Here is a tiny trained network, its code and every weight. The questions are about switching its units off for an input and a class, where a switched-off unit gives its printed mean instead of its output.

import numpy as np


def w(rows, s, z=0):
    codes = np.array(rows[::2]) - 128.0
    scale = np.full(codes.shape[1], s)
    scale[-1] = z or s
    return codes * scale


def f(y):
    return np.maximum(y, 0)


def log_softmax(a):
    a = a - a.max(-1, keepdims=True)
    return a - np.log(np.exp(a).sum(-1, keepdims=True))


def net(x, mask):
    res = np.array(x, float).reshape(1, 7) / 4 @ E
    y = f(res @ A[0][:, :-1].T + A[0][:, -1])
    res = res + np.where(mask, y, B[0][:, -1]) @ B[0][:, :-1]
    return log_softmax(res[-1] @ U[:, :-1].T + U[:, -1])


A, B = {}, {}
E = w([
[30,76,254],'x0',
[81,165,57],'x1',
[248,249,199],'x2',
[129,106,83],'x3',
[117,52,89],'x4',
[124,10,113],'x5',
[126,211,146],'x6',
],0.0049)
A[0] = w([
[147,158,107,105],'N1',
[60,96,116,73],'N2',
[95,134,115,152],'N3',
[133,161,91,108],'N4',
[133,91,179,254],'N5',
[97,149,183,66],'N6',
[86,144,125,122],'N7',
[130,127,92,189],'N8',
[155,114,172,138],'N9',
[146,102,118,98],'N10',
[135,115,107,246],'N11',
[80,87,136,177],'N12',
[145,60,156,189],'N13',
[42,149,164,90],'N14',
[122,97,77,106],'N15',
[77,130,93,62],'N16',
[8,82,101,102],'N17',
[154,99,132,56],'N18',
[64,149,123,127],'N19',
[128,74,160,25],'N20',
[146,164,103,67],'N21',
],0.015,0.0053)
B[0] = w([
[135,169,95,162],'N1',
[171,61,88,191],'N2',
[141,106,175,162],'N3',
[129,193,108,163],'N4',
[28,68,148,233],'N5',
[83,249,156,164],'N6',
[152,107,173,154],'N7',
[42,180,105,181],'N8',
[90,63,148,169],'N9',
[128,146,143,144],'N10',
[7,120,74,209],'N11',
[81,91,83,218],'N12',
[60,42,112,213],'N13',
[185,67,249,186],'N14',
[108,144,204,180],'N15',
[187,52,141,158],'N16',
[207,31,72,254],'N17',
[118,134,161,134],'N18',
[165,103,206,170],'N19',
[162,110,67,156],'N20',
[153,163,113,158],'N21',
],0.02,0.0079)
U = w([
[150,160,95,166],'0',
[120,76,60,157],'1',
[75,125,123,221],'2',
[162,176,1,61],'3',
[164,82,64,96],'4',
[164,134,158,2],'5',
[121,131,72,66],'6',
],0.0098,0.0055)

Each question gives the input, the list of numbers given to net, and the class t.
The units are the neurons (one row each of A and B). Each row of codes is followed by its name. A weight is (code - 128) times the scale printed after its matrix; where a second scale follows, it is the last column's (A, B and U).
mask holds one flag per neuron, in row order. A switched-off neuron (its flag False) gives its mean, the last column of its row in B, instead of its output. The means were averaged over made-up inputs and are rounded, as every weight is.
A unit's drop is (log p(t) with every unit on - log p(t) with that unit switched off) / (log p(t) with every unit on - log p(t) with every unit switched off).
The circuit of an input: a set's keep is (log p(t) with only the set's units on - log p(t) with every unit switched off) / (log p(t) with every unit on - log p(t) with every unit switched off). Starting from the 12 units with the biggest drops (on a tie, the unit counted first), units are removed one at a time, each time the one whose removal leaves the highest keep (on an exact tie, the one counted first), for as long as the keep stays at least 0.8.
circuit, biggest first: the units of the circuit, biggest drop first
most important unit: the unit with the biggest drop
top k neurons: the k neurons with the biggest drops, biggest first
drop of u: that unit's drop, to one decimal
input [7,1,-7,-2,0,-5,0], class 4: most important unit	N17
input [8,8,4,1,-3,-1,5], class 5: top 2 neurons	(N14; N11)
input [-5,5,0,5,-5,3,-7], class 2: top 2 neurons	(N17; N15)
input [-1,5,-8,7,2,-5,7], class 4: top 2 neurons	(N17; N5)
input [-8,2,-2,6,-6,2,-6], class 2: top 2 neurons	(N17; N15)
input [-6,6,-4,7,-1,-7,3], class 3: circuit, biggest first	(N5; N4)
input [-3,-7,5,-4,-5,-5,-4], class 0: top 4 neurons	(N13; N11; N12; N17)
input [0,-1,6,0,3,5,-8], class 2: drop of N17	1.0
input [-3,-4,-2,0,-4,-1,-5], class 2: drop of N6	-0.1
input [0,8,2,6,4,-6,4], class 0: drop of N5	0.2
